Below is a small trained network, with its code and all its weights. Each question gives an input and a target symbol and asks what happens when units are switched off, that is, made to give their printed mean instead of their output.

import numpy as np


def w(rows, s, z=0):
    codes = np.array(rows[::2]) - 128.0
    scale = np.full(codes.shape[1], s)
    scale[-1] = z or s
    return codes * scale


def f(y):
    return y / 2 * (1 + np.tanh(0.7978845608 * (y + 0.044715 * y**3)))


def softmax(a):
    e = np.exp(a - a.max(-1, keepdims=True))
    return e / e.sum(-1, keepdims=True)


def log_softmax(a):
    a = a - a.max(-1, keepdims=True)
    return a - np.log(np.exp(a).sum(-1, keepdims=True))


def net(x, mask):
    ids = ['ΞΠγεθλστψω'.index(c) for c in x.split()]
    T = len(ids)
    res = E[ids] + P[:T]
    r = res
    for j in range(3):
        rows = slice(3 * j, 3 * j + 3)
        q, k, v = (r @ M[0][rows].T for M in (Q, K, V))
        z = softmax(np.where(np.tri(T) > 0, q @ k.T / 3**0.5, -1e9)) @ v
        o = O[0][rows]
        res = res + np.where(mask[j], z, o[:, -1]) @ o[:, :-1]
    y = f(res @ A[0][:, :-1].T + A[0][:, -1])
    res = res + np.where(mask[3:7], y, B[0][:, -1]) @ B[0][:, :-1]
    return log_softmax(res[-1] @ U[:, :-1].T + U[:, -1])


Q, K, V, O, A, B = {}, {}, {}, {}, {}, {}
E = w([
[122,77,155,139,56],'Ξ',
[141,117,168,155,10],'Π',
[83,90,53,82,173],'γ',
[203,132,227,117,134],'ε',
[197,154,176,131,203],'θ',
[143,178,44,103,87],'λ',
[50,111,125,166,130],'σ',
[195,44,54,154,120],'τ',
[52,149,196,129,185],'ψ',
[87,129,50,198,22],'ω',
],0.012)
P = w([
[126,155,179,49,90],'0',
[121,140,161,80,92],'1',
[121,135,149,103,93],'2',
[123,130,139,135,104],'3',
[118,121,126,161,110],'4',
[116,112,116,185,119],'5',
[118,114,105,213,127],'6',
[114,102,99,229,139],'7',
[113,100,92,255,148],'8',
],0.0085)
Q[0] = w([
[69,65,129,212,20],'h0',
[90,210,65,96,55],'h0',
[138,163,23,34,135],'h0',
[136,59,192,200,40],'h1',
[58,160,75,93,126],'h1',
[64,91,194,105,125],'h1',
[6,180,136,123,129],'h2',
[147,209,173,110,222],'h2',
[77,120,185,153,63],'h2',
],0.023)
K[0] = w([
[169,115,59,222,113],'h0',
[142,123,39,67,58],'h0',
[133,192,63,42,139],'h0',
[114,123,159,217,154],'h1',
[76,141,106,89,94],'h1',
[92,107,205,138,139],'h1',
[3,136,128,133,116],'h2',
[110,136,164,49,101],'h2',
[72,191,111,154,146],'h2',
],0.028)
V[0] = w([
[77,86,176,144,84],'h0',
[145,49,6,118,124],'h0',
[110,212,16,221,106],'h0',
[185,117,49,151,50],'h1',
[123,137,15,120,109],'h1',
[91,120,152,211,50],'h1',
[183,142,27,145,164],'h2',
[213,204,182,163,85],'h2',
[81,90,157,249,148],'h2',
],0.013)
O[0] = w([
[142,126,158,182,75,188],'h0',
[236,157,98,92,144,183],'h0',
[163,54,164,2,121,210],'h0',
[114,133,23,88,114,225],'h1',
[37,116,89,121,112,135],'h1',
[157,229,83,153,133,254],'h1',
[195,127,196,216,149,120],'h2',
[119,23,162,102,138,141],'h2',
[19,132,160,155,108,151],'h2',
],0.012,0.0062)
A[0] = w([
[102,51,31,142,173,122],'n0',
[157,54,62,185,25,16],'n1',
[64,147,89,122,246,254],'n2',
[87,69,108,195,91,199],'n3',
],0.012,0.0028)
B[0] = w([
[151,152,214,182,67,223],'n0',
[71,70,81,153,240,247],'n1',
[160,183,63,122,252,165],'n2',
[133,135,172,64,101,191],'n3',
],0.012)
U = w([
[115,120,110,123,123,79],'Ξ',
[50,80,68,89,150,73],'Π',
[123,149,93,183,95,52],'γ',
[130,101,128,122,135,195],'ε',
[133,61,174,73,229,60],'θ',
[159,72,121,185,199,97],'λ',
[74,183,137,120,108,197],'σ',
[195,195,123,69,181,136],'τ',
[157,107,185,184,50,212],'ψ',
[175,92,134,3,102,253],'ω',
],0.0057,0.0032)

Each question gives the input, a string of symbols that net reads in full, and the target symbol t.
The units are the heads (3 rows each of Q, K, V and O) and the neurons (one row each of A and B). Each row of codes is followed by its name. A weight is (code - 128) times the scale printed after its matrix; where a second scale follows, it is the last column's (O, A, B and U).
mask holds one flag per unit, heads first, then neurons. A switched-off unit (its flag False) gives its mean, the last column of its rows in O or B, instead of its output. The means were averaged over made-up inputs and are rounded, as every weight is.
A unit's drop is (log p(t) with every unit on - log p(t) with that unit switched off) / (log p(t) with every unit on - log p(t) with every unit switched off).
most important unit: the unit with the biggest drop
top k neurons: the k neurons with the biggest drops, biggest first
which heads matter: for each layer, one digit per head in row order, 1 if its drop is at least 0.15 and else 0, layers parted by /
drop when u is switched off: that unit's drop, to one decimal
input Π Π λ Π Ξ γ Ξ, target γ: which heads matter	011
input θ Ξ ψ γ Π Π τ Π Π, target τ: which heads matter	110
input λ γ Π θ Π θ Ξ, target θ: which heads matter	011
input Ξ λ Π λ Ξ γ τ τ θ, target τ: most important unit	n2
input Ξ ε ω Π τ Π γ, target τ: which heads matter	110
input λ λ λ γ γ θ Π, target θ: top 3 neurons	n1; n0; n3
input λ γ σ Ξ ψ θ, target ψ: which heads matter	110
input ψ γ Π λ Π σ, target σ: which heads matter	001
input λ Π ψ γ ω σ λ τ σ, target τ: which heads matter	100
input Ξ Ξ ψ τ Ξ ψ Ξ, target ψ: which heads matter	010
input λ τ Π Ξ λ Π Ξ, target λ: top 2 neurons	n1; n3
input θ Π σ τ Π Π Ξ γ λ, target ω: which heads matter	100
input Π γ Π Π Π Π ε, target ψ: which heads matter	110
input θ γ λ τ, target λ: top neuron	n1
input Ξ ω σ, target ω: top 3 neurons	n1; n0; n2
input Π Ξ Π γ σ Ξ, target σ: drop when n3 is switched off	0.1
input ψ ε Π γ Ξ τ ψ ψ Π, target ψ: drop when n0 is switched off	-0.2
input ψ τ γ Π ω, target Π: drop when n1 is switched off	0.7
